Each row, then the tier of its hidden value
[-476  341   77  238  151  220  250   77  375  -16   43  132 -122  -63
 -375 -697 -167 -277  -18 -253 -239 -162 -344   63   -5 -333 -257  -22
   -1 -198  481  -25  -65   -7  155  242 -159 -338  436 -224  223   86
 -119 -340  129 -308   50  -76]	Vulon
[ -68  -58 -116   57   67  238  -13   18 -101   -8 -189 -154   46 -103
    8 -174  -74  -66  198 -239 -493 -121   75 -292  -72 -480  117   80
  180 -198  147   21 -131  297  276  127    3   13  228 -148  228   85
 -130  117  204  203  219   85]	dasi
[-135 -253   -9 -232 -307  231  -91 -380 -286 -194   -3  -16   21  -58
  259 -362   20  240  260 -293 -180   72  283 -487   -1 -316  247   25
  269  118   80   44 -282  210  164   67  368   74   30  149  133  134
   20   32  137  539   89   72]	velen
[   9   21   16   68  148   79   74  316  136  156 -470  -88 -188    1
   -6  204 -321 -409  199  152 -222 -267 -109 -135 -100 -339 -285   59
  -13 -336  328  237   61  307  152  209 -478  167  373 -262  111 -118
 -443   25  210 -286  -30  130]	meri
[ 103  -67 -203 -105 -105  160 -106  -49 -161   45 -432 -278 -148  -48
   96  -46  173  247   29   13  -35 -250  -44 -179 -159 -338   15  226
  230 -241  -80  -25  232  636   74  -73  -18    7 -120  -40 -118   32
 -116  428   45 -215 -131   72]	kor
[ 183 -240  161 -172  -28  260 -262 -279 -259  -53  354   96 -113  -84
  371  -33  153  429   33  582  578   97   90  157  235  149   44  -31
    7  -81  132  -80 -152  116  174 -281  456  -85  -70  121  -50 -207
  351   83 -222  251 -128 -203]	velen
[  97  -31  -41   30  232  -25  -86  -46  -60   87 -322  -27 -286 -116
  136 -281  -37  144 -151  383  240 -252 -204  132  117 -262 -244  124
  -35 -510  -61  -19 -126  388  202 -192   76   57  156 -248 -105 -235
 -147  132  -57 -558 -322 -136]	velen
[ -31  -32  110 -238  -92  314  -35 -174   69  -87  614  378   86 -271
  244 -451 -120  364   46  225  -74   -5  169   -6  189 -126   97   56
  -60   -6  384 -150 -575 -302  293   31  474    5  224  -19  267  -59
  335 -125 -112  549  233 -283]	deku
[  33   56   23   32 -130  430 -195   44 -369   97  334 -162   33 -158
 -104 -223  293  302   77  124   13  -32   71   89  -31   35   30  294
  277  -73  -68 -265  131  401   95 -137  205 -124 -303   82  -68  -17
  365  273  -66  230  135  -84]	dasi
[-133  194  284  156  460  304  -16  121    0   -1  479  167  -11 -259
  -88 -294 -173 -153    2  285  110 -304   31  287  162  -21 -144  -24
 -133 -400  333 -173 -121  -47  315  181  260 -212  420 -201  208 -300
  246 -141  -13  165  -22 -133]	Vulon
[-164  -23  122 -287 -214  280   -4 -229 -188  -20  321  152   45 -153
  273 -163  -78  182  207    7 -129  -11  352 -198  -41 -133  122  107
  178  234  162  -63 -172   19  151  120  285   92  -56  153  134  -61
  256  -99   38  733  191    5]	deku
[ 127  -39  262  -38 -159  350    8  122  118  -27  -45  -89   -6 -112
  355    6 -434   28   44   74 -351 -333  -86 -185 -127 -273  -37   45
 -108 -122  205    2 -275 -134  167  183  -86  187  425 -252  139  -46
 -307  -42  -67   12   57 -107]	mik
[ 170  133  -23  349  436   -3  -95  402  226   41  -96  253  -71 -324
 -225 -163 -462  -35 -221  457  -21  135 -479  205  -13  -53 -254   13
   96 -182  152 -110 -324 -253  -81  107 -448   45  -56 -282  222 -230
 -175 -317  125 -273  163 -384]	sem
[-115  145   78   68 -151  479   -5  342   -5  -39  366   84  142 -210
 -319 -270 -161 -105  168 -117 -293  -51   22 -190 -101  -39  -21   94
  198    5  418 -125  -76 -113  -19  352  -73 -107   34   13  221   78
  123  -10  122  435  337  -98]	Timi
[ 148   11 -229   80   76   79 -105   78 -193   18 -535 -201  -86 -203
  303  493 -204   45  -72  140  -32  -80 -260 -245 -274 -211  186   -3
  581  186 -122  -55  320  235 -261  -26 -476 -123 -541   67    0    9
  -71  114   94  178   40   -4]	Sol
[-269   45  281  -68 -451  545  113  -61  -73  -64   35 -245  -89  170
   17  -95   53 -145  222 -265   62 -149  -39 -266 -152  -64  -81  -90
  134  123  380   76  373  206  -52  219  -29 -248  143  170  -88  126
  -49    6  -55  106  -73  157]	sem
[ -61  137   72  -47 -119  309   73  186  322  132  432  425  -81  -57
 -279 -669  -54  158 -193  427   95   81 -182  254  247  -57 -419   89
 -327 -290  543  -99 -409 -260  251  -74  197  -68  334 -178   51 -202
  173 -114 -209 -198  107 -412]	meri
[-175 -156  120   -7   27  203  -71 -335 -265 -142  106  -62 -120  -98
  285  -46  -81   75  261   84  294  234    9  -99  -42    3  204 -179
  353  311  101   14  -92   -5 -107   30   85  -99 -279  194  114   83
  140 -338   37  414  122  -73]	Sol
[   0 -105  223 -160 -199  258  -35 -136  -68  131  229   80 -274   61
  167 -394   95  207   29  510  449  -32  -41  212  253   12 -335   82
 -234 -290  226   25 -257  145  231 -256  331   85  229  -71 -173 -193
   91   -2 -286 -323 -205 -215]	deku
[-137  123  -81  198 -214  317  -24   34 -306   20 -198 -249  -52 -102
  107   55    7  -92   27 -205 -124  -82 -310 -296  -97 -168  119   20
  659  181   -7  -88  312  303 -191  -95 -324 -368 -387  148  -41  207
   78   97   33  158   14   71]	dasi
[ 106 -154  -52 -105 -165  159  -78   69 -183  -13   15  117   18 -229
   27 -354 -123  100  226   14 -218  101   76 -343   97 -232  -61  145
  236 -132  151   53 -480  100   71  154   39  335   32    2  148   -2
 -105   48  153  188  190  -64]	pasa
[-158  253    7  -69   51  248  159   26  477   53  531  512  -76 -211
 -138 -688  -46  215 -185  364  102  -18 -281  315  265 -135 -264   30
 -196 -212  649 -145 -409 -330  226  -11  187 -248  324 -150  194  -76
  290 -212 -192 -130  130 -408]	kor
[ 110   83  194  -88 -381  175   30  120  163  231 -208  -23 -346  106
   99 -107    8  161  -87  460  298 -102 -397  173  -15   22 -545  224
  -79 -140  161   84  121  294  -37 -194 -342  115   31  -73 -302 -151
 -258   35 -219 -761 -280 -134]	Vulon
[ 334 -259    5  -47  -99   19 -126  295   43  139 -321  223  -54  -20
  228  235 -404 -170  147  390 -306   71  -22 -312  200 -284 -260   66
  -45 -269  343  299 -468   78  287  -34 -342  411  409 -207  183 -231
 -408   69  173   26   54    3]	Timi
[ -92  310  -31  217  454  150   99  340  414  -70  245  470   94 -386
 -325 -400 -362 -203 -137   95 -245 -126 -292   53  147 -235 -168  -80
   38 -310  622 -109 -290 -315  154  375 -171 -263  405 -227  438 -149
   51 -224  190  106  190 -206]	Vulon
[ 329   48  145  139  -40  225 -133  255  100   92  -91   -1 -174 -151
  246   85 -289  227 -323  618  225 -144 -518  206   -8   46 -241   59
   -8 -163   44 -138  -97 -126  -78 -220 -279  -38  -58 -209 -116 -200
 -122    1 -283 -451 -137 -392]	sem
[ 286 -129 -131  253  276   18 -134  383  151 -134 -413   70  -28 -260
 -221  -73 -444  -63   10  171 -105  214 -390 -215 -108 -182 -112  -97
  200 -190  220   80 -336 -138 -188  331 -489  199  -13 -189  263  -49
 -464 -152  282 -232  204 -234]	sem
[ 165    4  -78  109  -47  170 -139   74 -228  -91 -566 -271  -11 -161
  266  392 -246   59 -134  -84 -135 -163 -248 -385 -331 -214  175  -20
  543  171 -197  -81  371  249 -259  106 -406 -113 -399   71  -32  -27
 -193  152  124  177  -76   72]	mik
[ 272  -79   11  -57 -267  189 -104  -23  -15  -75 -462 -179 -199  -16
  201  178  -54  373 -218  285  451  120 -451 -113 -270   48 -108  -77
  277  202  -47  -27  317  102 -427   -1 -330  -28 -492  163 -262  -80
 -212   40 -152 -337 -176 -184]	mik
[-110  -78   56 -118 -244  469   14 -112 -267  -53   75 -134  122  -67
  439  134 -165  -74  163 -216 -402 -267  225 -460  -26 -368  313  -72
  236   81  224  -27  -38   36  235   51  203 -162  187   39  160   82
  143  150  -29  760  156  110]	pasa
[-284 -160  333 -153 -106  354   -2 -324 -373    3   47 -367 -218  132
  255  -53   37  -59  420   10  244 -132  348  -43 -179  -59   27   -4
    1   43   17   76  153  368  134   94  304   99   65   67  -91  -30
    9 -124  -30  215  -53  133]	deku
[  74 -108    7  272  -36  257 -303    9 -398 -126  -77 -274 -122 -159
  -30 -231   50  210    3   79  255   52 -296  -67  -46   63   99   62
  452  -64 -200 -171   17  294 -184 -171  -26 -205 -404   37  -74  127
   28   92    4 -133  -83 -183]	Timi
[ 237   16   27   16 -213  210  -30  457  268  207   41  222 -196  -64
 -283 -370 -185  154 -129  625  176  164 -383  199   67   56 -549  189
 -211 -282  349    3 -378 -168  -55  -58 -264  263   41 -216  -86 -170
 -190  -48 -171 -610  103 -465]	meri
[-304  117  -43  -68 -338  367   56  -97 -133   11  -25  -57   22   26
  144   39   32 -113  130 -318 -327 -193   63 -379  -74 -300  160   50
  400  202  277   -5  304  310  117   -3  -66 -373  -15  154   82  171
  173  145   99  551   45  225]	velen
[ 310 -382  -55  -75 -455  193 -186  169 -127   -1 -367 -197 -163   24
  149  176 -120   94  390  195   17  260 -179 -396  -95  -68  -61   86
  297   62  194  267 -227  225 -210   11 -437  375 -194   58    3  228
 -430  114  107 -179  145  -52]	kor
[-221  270   55 -157  -98  207   66 -465   93  -72   90  129  -40 -147
  284 -525   95  544 -417 -100  -45 -277 -125   71  -72 -314   56  123
  105   94  -81 -324  119  139  195 -120  377 -349  -18   20  -54 -130
  278  -24 -173  103 -200 -113]	mik
[-122 -202  163   65  137  139  -58 -290 -169 -127  -64  -50 -176  -68
  426 -245 -269  -31   93  106   91 -112  -51 -118  154 -274   94 -176
   29 -173   91   56 -410  -10  239 -109  251  -48  320 -163  134  -21
  -98 -225  -40   45 -119 -117]	velen
[ 210  387 -231  137   30   62   29  401  210  277 -171  249 -119 -317
   -8    2 -116  139 -450  491  -21 -176 -642  173   71 -138 -341  236
  329 -167  132 -197  109   81 -121 -225 -558 -211 -299 -119  -81 -181
   84  162 -134 -418  -60 -271]	dasi
[ 124 -324    4   -4  -54  256 -275 -170 -458  -69   73 -138 -148  -37
   -1 -312  209  314  107  321  532  289   21  -14  123   82   10  -28
  161 -150  -59  -55 -172  251  -22 -185  381   40 -283  118 -129  -71
  162  102  -96    4  -37 -208]	Sol
[  60 -233   19 -123  -13  119 -297 -451 -488 -117  -33 -112  -58 -146
  464 -132   84  491  -11  125  134  -16  215 -121   -9 -149  284  113
  279   45 -356 -165 -114  362  185 -275  457   -4 -267   86  -34 -113
  203  115  -19  415 -111  -59]	meri
[ 121  124  109  -93  140    5   88  158  193  239   81  337 -183 -260
  196 -189 -332   74  -86  629   56  -77 -177  242  132 -125 -415  164
 -124 -221  212   -5 -441 -150  137   -6 -158  334  152 -227   53 -346
  -74 -236 -110 -262   43 -293]	pasa
[-200  307  -49   66  202  138    9 -104  145 -135  102  157   45 -324
 -144 -330  -52  272 -139 -125  -99    4 -180   56 -251 -127   98   87
  380  239   77 -271  169   35 -107  252 -104 -299 -318   83  202   -8
  190 -226  176  278  165 -113]	sem
[ 297 -454   80  -63 -222  222 -316 -243 -430 -177 -473 -430 -153   79
  498  384  -10  284  152  160  330  103  -37 -338 -176  -39  215 -117
  297  112 -182  106  150  369 -126 -140  -17   64 -284  150 -146   14
 -237  178  -29   74 -162   20]	Vulon
[ -38   12  105  -22 -285  391  126  278  265   54   61  164  -12   16
  104  -20 -380 -251   80  102 -316 -124 -160 -253   86 -259 -160  -87
  -98  -96  665  138 -276 -277  175  108 -213  -59  492 -164  199   36
 -162  -67  -56  126  166 -114]	meri
[ 182 -123  -65   18  439   74  -42   58  361 -233  -55  292   42 -274
  -30 -225 -390  173  -97  270    5  166 -154  -28  -26 -252   22 -242
 -147 -190  436   -7 -469 -417   96  345   35   52  280 -203  384 -187
 -174 -269  113   94  256 -352]	Vulon
[ 113 -201  442   82   81  380 -139  143 -219    2  219 -129  -81  -28
   29  -92 -277 -105  230  362  198    8  112   78    5  103 -200  -57
 -223 -240  141   28 -281  -64  127  207  164  312  295 -155   40 -270
 -140 -185  -45   21   42 -143]	mik
[ 124  154 -127  147   70  309  -23  339  141  149  106   92  -72 -217
 -168 -499 -100  165 -334  369  -89 -275 -354  188  150 -252 -230  172
 -132 -555  207 -243 -309  -54  209 -177  100 -133  219 -368    3 -108
   85  224 -237 -424   29 -424]	Sol
[-366  346  -11  259  269  152  172  124  212  114  214  247  -63 -186
 -284 -408  -76 -306   96  -31 -215   -4 -292  139  153 -227 -205   33
  237 -107  482  -25  -71   75  164  104 -279 -327  193 -103  293   40
  126 -302  184  -16  183  -19]	dasi
[ 163  140 -106  207  218  169   97  664  260  114 -135  170  -44 -318
 -287  -96 -477 -356   30  283 -218 -108 -397  -97   24 -213 -330    1
   89 -390  506   59 -321 -233 -104  368 -547  157  207 -286  235  -75
 -296  -60  124 -294  243 -235]	pasa
[  -4  130  -63 -280  -34  219   87   38  139   44  173  281   62 -268
  110 -176 -169  213  -50  160 -208 -157  145  -95  -74 -261  -26  134
   25  -13  302 -119 -168 -112  138  222  125   90   51  -24  156 -172
  168   24   -6  422  214 -138]	kor
[ 172  -32  205 -303   31  119  -48  -98   15  186  236  301 -116 -150
  518 -112 -152  252  -97  626   37 -369  200  176  291 -214 -240  209
 -342 -418  173  -34 -411   91  553 -219  392  239  507 -239   11 -451
  119  122 -219   56 -195 -141]	velen
[-231   37  340 -154 -527  511  -13 -194 -198    6  415  -27  -25  102
   11 -406  223  145  187 -138   36  -37  143 -107   53   25 -128  141
   80   98  227  -50  101  286  161   18  302 -110  123  196  -91    5
  208   39  -80  258  -72  104]	mik
[-247  378   12   28  249  158  127   91  162  -29  268  387    1 -303
 -396 -573  -34    8 -175   35  118  -47 -129  111   33  -66 -256   24
  152 -115  350 -192   71  -37  -18  344   46 -256  -15   55  121 -249
  259 -181  108  119   22 -122]	Vulon
[-128  349  218  105  300  177  128  241  338  100  201  154 -129 -272
 -208 -414 -295   -4  -79  285  -34 -250 -225  376 -154  -68 -354  178
 -153 -219  243 -167 -115 -117   68  288 -174   47  203 -287  130 -210
  -75 -324   -5 -331   97 -272]	Vulon
[  19 -453   89 -224 -416  320 -117 -329 -381  -59 -168 -259 -127  228
  344   60  174   67  442  -23  154  203  224 -416   74 -178   86 -104
  146   41  202  276  -52  417  152  -90  212  127   91  201  -53   94
 -110  142   12  246  -19  180]	pasa

[   9  -59 -139  -12  -53  174 -120  202  -26   -1  104   20   57   19
 -128  -73   79  -76 -198  146  -51  -30  -25  -21  -79 -115   71 -221
   55  210   86  160   -5  -55  212   85   98  109  -18   45  -66 -189
    6   81  -52  -18  -69  -95]	dovir
[ -39    6    9  -49   56  221   39   83   56  117  201   97  -43  -11
   -2 -234  -69   92 -118 -198    1   72   79 -200  -70  -26  -88 -392
    8  -98   87 -122  -59 -103   10 -217  -32   38 -135  170   -4  -46
  -63   58   37  -32  -62   54]	dovir
[   2   15  -52   64   34  -73  -83   20  165  194  -89   20  -83 -101
    8  -45  -23   55  -92 -206  -25   34  140 -196   87  -28  -18 -272
   11 -159  -30  -32  -38  -35 -114  -55 -107  -76  -16  191   -8  123
 -109  -67  177   74 -127  -75]	dovir
[ 193  -56  -52  -45  -47 -156  138 -327  -92  -37 -111   52  -80 -119
   37  -92  -32   53  -25  -67  183   58 -184   35 -171  -25  -22  185
   97   33   37   79 -150 -106  107   64  105    2 -114   69   49  100
   28  -97   -3   61  -91   97]	dovir
[ 169   39  -93  -98  -64 -386   10 -189  -79   82 -112  -75   -9  -76
   72   71   52   13  -14  -82  115  101 -239  176   66   -3  -31  285
 -144  114 -190  187 -172  -50   10   71  153   31   86   45  -90   62
  -68 -209   61   -5   31   64]	Gufe
[ 212  -63 -156  -40  -11 -272  145 -173  -71    2 -139  -31   -8   29
  118  178   51   37  -64   30  165   27 -270  -17  -57   66  100  241
  -14  -21  -50   81   -4   23   56   45  103  -31   85  -72   58  150
  100 -191  -62   40   -8   52]	tiva
[ 175  -66  -50  -86  -76 -149   94 -224 -125   26  -32  -13 -186   85
   15  -61  -33   47  -40  -97  229   51 -219   91 -188  -61   44   73
  146  116  123   24  -42 -147  259    7  159   56   25    7  128  158
  -26 -121  -47   36   21   73]	Mek
[-187  -50 -163 -183 -101   27   11  -30  -66  152  122   87  169  230
   -1  113 -199  -76   44  -13  -21  -63   65   48   -7  -37 -112  -36
 -130  -32 -146  159   40 -146 -192  -78 -125  -64  -19  230  -55   -9
   41  -65   49  -82  162   43]	koz
[  79   72  -88   48   -5  117 -131   -1   97   -1   83   -9 -256   -5
   -3  -89  142  -78 -136  -79  111   32  128 -132 -153   76  141 -180
  107  -32  136 -161   98   25   28  -27  -42   32  -24  120   64   15
  -82    5  146  -10 -102  -84]	lun
[ 334   73  -38  -78  106  -24 -224  261  121  194   19 -114 -233  -40
  -74   70  105   19  -42 -334  -99   11  -48 -166  -24 -118   22 -100
 -114   -1  -34  -26  -13   26  115   -4   64  -66  200   -5 -155   79
 -260 -196  252  -16   22   25]	rep
[  39 -223 -123  -37  -38  -40   70 -120  -55  214 -144  164    5  147
 -162   41 -125   -5  139 -195  -30  -97  121   71  -54 -304  -28  -34
   51  -70  -50  213    4 -148  -73   -6  -91 -105  -86  166  -67  114
 -109 -113  135   -9   71  -14]	tiva
[ 119   31  -61  158   88   92 -110   55  142 -119   14   25 -119 -287
  -12  -15  165   10    3 -267   63   65   78 -152  -59  -34   24    8
   54 -131   28 -225  -63   55  -38   53  -98  -27  -70  -48  -50  117
  -99  -43  165   49 -136   56]	tiva
[ 123   97  -84 -174   92  -50 -204  229  140  260    7 -149 -109  -24
    7  160   38  -26  -57 -162  -71  -63   -3 -126   -1   57   13 -259
 -113  -59  -13  -71  -31  -86    3  -37   28 -138  159  149  -30   95
  -59 -126  171   75  -56  -12]	koz
[   6 -147  -89  177  -60  247  -76  148  -28 -145  109  134   68  -92
 -121 -207   84  -16 -153   44  -44   53   31 -113  -36 -211   33 -166
  122  160  102  119  -39  -13  190   90   -4  154 -122   -5  -98 -173
  -32  129  -49  -28  -95  -58]	dovir
[ 118   88  -87 -193   93  110  -36  193   92  220  162  -85  -79  -27
   45   65   30   -2 -103  -86  -70    4  -15 -183  -83  120   -1 -251
  -59  -78   38 -128  -19  -43    1 -143   90  -31   55  109   31   17
  -44  -95   87    0  -87   50]	minut
[  92  109 -105  -92   42   30 -163  190  120  191   94 -123 -261  105
   29   60   51  -73 -132  -65   44  -24   52 -147  -68  117  124 -245
   80   14  133 -113  147  -35   72  -79   12    8  197   83  113   90
  -73 -146  103   -1  -21  -86]	rep
[ 157   96  -46   55   87  102 -170   88  127  -84   84  -14 -124 -259
    6  -35  172  -30  -14 -241   28   65   50 -150  -77   25    1   -6
  -48  -71    0 -192  -85   42  -33   34  -59  -30  -46   31 -104   18
  -97  -27  197   13 -111   64]	koz
[ 158 -194 -147  198    2  140  -39  248    7  -88  -12  133  141   -8
  -70  -42   71   13 -195  101 -157    3  -50 -312   59 -197   85  -68
    7   77  -12  278   66  129  122  104  -50   64   16  -77 -182 -176
   26    7  -53  -50  -47  -96]	koz
[ 111   68 -104  -82   74   -6  -52  184  107  266   88  -99 -200   51
   35   45  104  -21 -116  -91   -1   35   45 -119    0   92  114 -262
   44  -27   81 -115   76   -6   32 -151   87   53  143   60   95   70
 -124 -152   89  -19  -65  -67]	dovir
[ 118   16 -158   13  -43   33 -223  224   87  107  117 -157 -223  155
   17  218  189  -72 -122 -103   -3   27   19 -152  -33   26  203 -201
   -2  -28   54 -194  185   81  104  -17   32   -5  231  -18   73  162
 -163  -84  160    4   11  -73]	tiva
[  72  -91 -104 -160 -123  -81  131 -260 -141  -18   46  -17   61   -3
  155   82 -104   23  -24   62  118   48 -243  -46 -169  104  -49   78
   18    2   34  -22 -122 -155   96   16  112  -57  -68  131  155  150
  159  -22  -71  103  -69  157]	dovir
[ 262   44   -5   32  142   63  -90  186  132  108    6   28 -177  -43
  -84 -108  112  102 -140 -330  -45   37   10 -237  -29 -134   26 -203
 -116 -120  -31  -20   -7   83   35  -92  -13  -34   27   17 -207  -39
 -206  -89  188  -60  -18    3]	lun
[-124    4 -145   69  -94   13 -138  157   55   11   14   59  192  -82
 -109  -40  -82  -29 -186   67  -98    8   15  -47  106 -160  -85  -53
   -8  147 -133  295  -38  -13   16  146  -44   84   13   33 -154 -119
  -48  -36    6  -23  -14  -86]	Mek
[ -53   12 -165  -93  -63   36  -36  -87  -40   24   89   64  -34    1
  -62   67  -53 -170  163  -71   78  -39  124  199 -100  -51  -54  256
   81   80  -46   81   18 -119 -140   49  -84   45  -23   82  -12   42
  -69 -184  114  -95   96   55]	koz
[ 139 -218 -165   -1  -28   70  -36  281  -18  144  -10   -2  190 -128
  -33  101  -24  -22  -78  176 -284  -25  -85 -214   96 -144   -9 -130
   83  152   28  272  -93  -66  162  119  118   35   70   24  -22  -40
   34  -75  -64   77 -163  -39]	minut
[ 105  -66 -179   55  -82    7 -281  356   61   28  -57 -100  -10   63
 -133  230  -20  -35 -177   31 -149 -104  -90 -136   68 -227   58  -37
   32  136  -40  264  112   16  186  232   -6  -16  296 -110 -122   73
  -96 -189   46   27   60  -80]	Gufe
[-157   45 -134   53   19  132 -102  225   19 -163  161  -10  105 -145
   39  -45   97  -96 -129  182  108    8  -26   30   38  100   34  -70
   99  185  106    1  -33  -85   66   58  -22  168   20  -45   19 -134
  178   15 -178   -5  -72  -30]	lun
[  33   26  -97   15   19  113 -172   96   79  -34  130 -118 -201 -116
   89   99  181  -91   10  -91  113   24   65  -82  -98  145  121 -170
  124  -44  190 -353    8  -79   50   -5  -21  -16   45   61  171  181
   11   -4   90  103 -139   21]	Gufe
[ 112   36  -86  -50   92  -84  -45  179  125  315  -14  -76 -178   82
   29   32   72   29 -144 -118  -18   14   47 -157   75   48  111 -324
   -2  -75   40  -33   72   -7   -4 -161   41    3  153  101   44   72
 -112 -157   94   -1  -57 -108]	minut
[-143  -45   26 -171 -236   77  -78 -205 -239 -137  321   -4  -21  305
  103 -178  -63   31 -105 -100  263  122 -219   88 -197    8  -58 -270
 -158  129   89 -157  -93 -260  258 -113   55   21  -97  269   42  -19
   81  281  -64    0  155  150]	koz
[   4 -177 -125  116   35   34  141  171  -19  100   32   99  157 -131
   63 -140   39   10 -121  210  -89   87   -8 -153  177  -11   44 -168
  172  145  100  197  -68  -44   68  -59   70  213  -28   14   63 -134
   98  -44 -198   -8 -180 -100]	minut
[ -46 -114 -113  110  -53  196   -7 -137  -50 -213   52  244   60   81
 -177  -48   20  -17   61 -254  115  -27  113   51 -190 -280  -26  119
  -74 -121 -106   19   41   22 -108   51 -219  -61 -234   18 -226  -32
  -79   80  142 -107  143   79]	Mek
[ 180   36 -126  126  110   88 -139  104  134 -114    3  -13 -124 -157
  -33   90  310  -48  -53 -177   83   16   49 -132 -123   14  172  -31
  -29 -126   26 -242   33  141   -3   59  -49  -59  -34  -76  -72   46
  -54   14  166   30 -118  -18]	Mek
[ 100  -74 -150   17    2  -75   35  198   36  264  -92   21  -44   66
  -53  -92  -70  -23 -240  220  -96  -30   -9 -131  109  -69   96 -167
  229  215   98  401   97  -37  148    5  102  182  166   28   53 -101
  -21 -226 -114  -41  -82 -216]	lun
[ 195  -14  -69  115  139  152   26   69  130  -38   52   71 -111 -265
   82  -71   87   -1   -5 -127   -3   64   85 -332  -70   84   33  -12
  142 -125  119 -164  -10   58  -55  -39  -93    6  -68   -3   49   60
    4  -95   83   23 -191   39]	rep
[ -12  -52 -171   29  -22  183  -57  208   50  -60   20   57  149  -52
  -63   28  -92  -26 -237  208  -96  -97  -39 -230  -50  -55   -3 -101
   93   60   35  233   50   -7   72  134  -48   14   11   -3  -54 -104
  133  -39  -95   18  -86  -54]	Gufe
[ 304   -9  -83 -133   13 -182   71 -109 -109   10  -33  -53 -150  123
   68   37   63   24  -90  -33  196   23 -307    8 -161   39  105  154
  -32  102   45   76    6  -32  211   -2  164   12  119  -42   13   47
   46 -161  -49  -21   66   65]	rep
[ 111  -98   58    5  -82 -248  117 -338 -110  129 -154  131 -147   80
  -58 -343 -100  162  -91 -256  188  114 -110  100  -27 -237  -60  -97
   25   68   -3  219 -157 -171  148  -72   75   59 -121  200  -68   26
 -150  -36   41   -9   30   -3]	dovir
[ 120   32 -125 -104  -92 -276  189 -322  -79  131  -50    1  -91  -31
  101  -50  -61  -25  -53   62  171  113 -141  103  -77  103    6  256
  144  126  -14  149  -54  -64   32   -7  170  136    4   65  159   89
  -28 -237  -23  -22  -53   15]	Mek
[-331 -135  -33  253 -205  278 -104  -65  -44 -231  169  245  161  -55
  -99 -431  -53   -9 -195   39   65  117  170  -68  -14 -205  -70 -349
  134  149   95   79  -83 -120  107   60 -162  169 -320  217  -57 -210
   20  361  -55    0  -95 -102]	Mek
[  61  -37  -92 -173 -124 -191   27 -158 -115   69  -11 -104  -95  139
   90  121 -118   30  -59  -12  184    2 -256   71 -114   30    1   31
   62   77   62   25  -30 -195  187   22  126  -26  128   64  161  231
   59 -146  -65   86   52   93]	dovir
[ -76  -54 -132   49  -88  169 -203  258   22  -65   78  -13   10   50
 -139   13  -49  -42 -184   61   -5  -74  -29  -56  -61 -177   31 -193
  158  181  118  115   71  -98  251  153  -15   67  101  -53   -7    1
    0   -4  -67   37   11  -65]	Mek
[-127  -75  -71    1 -121  131 -135  182   -6   72   64   96  149  153
 -140 -166 -167   51 -294   45 -121  -32   -7 -150   46 -234  -83 -380
  -70  114  -47  329   -1  -94  126   29  -47   33  -17  182 -184 -193
  -27   99  -25  -34   43  -99]	Gufe
[ 206  -17  -53 -106  -45 -173   -3 -176  -82  -24  -93  -62 -188  -11
  -34   50  -38   42   14 -182  223  -12 -247  139 -203 -108   -2  186
  107   93   70   17  -84 -162  242  112  129  -29   72  -53   55  230
  -42 -186   13   78   41  129]	Mek
[-186  -63 -162  -38 -138   50  -73 -135  -45  -28   35   83    4  174
  -66  128 -120  -98   82  -95  123  -92  128  130 -102 -107  -31   63
   23  -64  -55   38   89 -138 -153   49 -203  -83  -41  150   -9  135
   -4  -59  108  -28  146   33]	Gufe
[ 204  -12  -87 -212  -71 -164  155 -135 -138  163   62  -65 -118  147
   93   -3  -56   39 -116   33  115   78 -275   29 -116   59   25   68
   32  131   40  115  -25  -96  190  -89  251  103  106   39  113   59
  -23 -198  -76  -43   38   79]	minut
[  95 -170 -109  219   57  -51   85  178   57  127 -146  162   98 -111
 -100 -178    3   69 -159   34 -122   48   30 -171  194 -239   35 -105
  157  114   -4  364  -16   45   78   28    4  168    3  -63 -103 -120
  -69 -127  -80  -37 -109 -165]	Mek
[-151  -53 -130   25  -12  -72    3  215   32  136   45   32  343 -327
   66  -14 -101  -14  -22  135 -202   89   -4  -42  331  -23 -196   -3
   10  162 -142  281 -240 -120 -111   47   17  150   14   68  -64  -91
   49 -134  -99   21 -139    1]	minut
[-105 -112  -79   10  -98   59 -120  163  -14  133    4   68   95  114
 -122 -156 -108   14 -224   78  -92  -36   20  -72   76 -206  -23 -390
   27  164   31  307  -23 -149  152   30   -4   59    1  195  -93 -146
  -10   71  -45    9  -18 -144]	Gufe
[ -75  132  -90  -44  -56  172 -300  134   81 -130  275 -123  -26 -138
   86  123  134  -99  -29 -139   34   64   29  -93  -74  137  -29 -119
 -141  -50  -21 -333  -66  -37  -41   37  -71  -61    6  115  -21   67
  -19   94  172   50  -51  109]	lun
[ 108   20 -151 -216 -144 -247   12 -149 -104  125    1 -144  -77  123
   83  189  -74  -40  -64   58  132   19 -261  110 -113   73   24  151
   36  143  -11   84  -10 -125  164   62  198   12  172   37  152  190
    7 -206  -21   48   46   61]	Mek
[-116 -113 -121   14 -211   83 -183  107  -16  120   49   26   59   51
 -131  -84 -151  -61 -165   99 -136   -9   61  -58   20 -217  -49 -271
  149  225   46  267  -14 -155  188  134   23   82   19  184   10  -29
  -96   33   27   45  -55 -125]	tiva
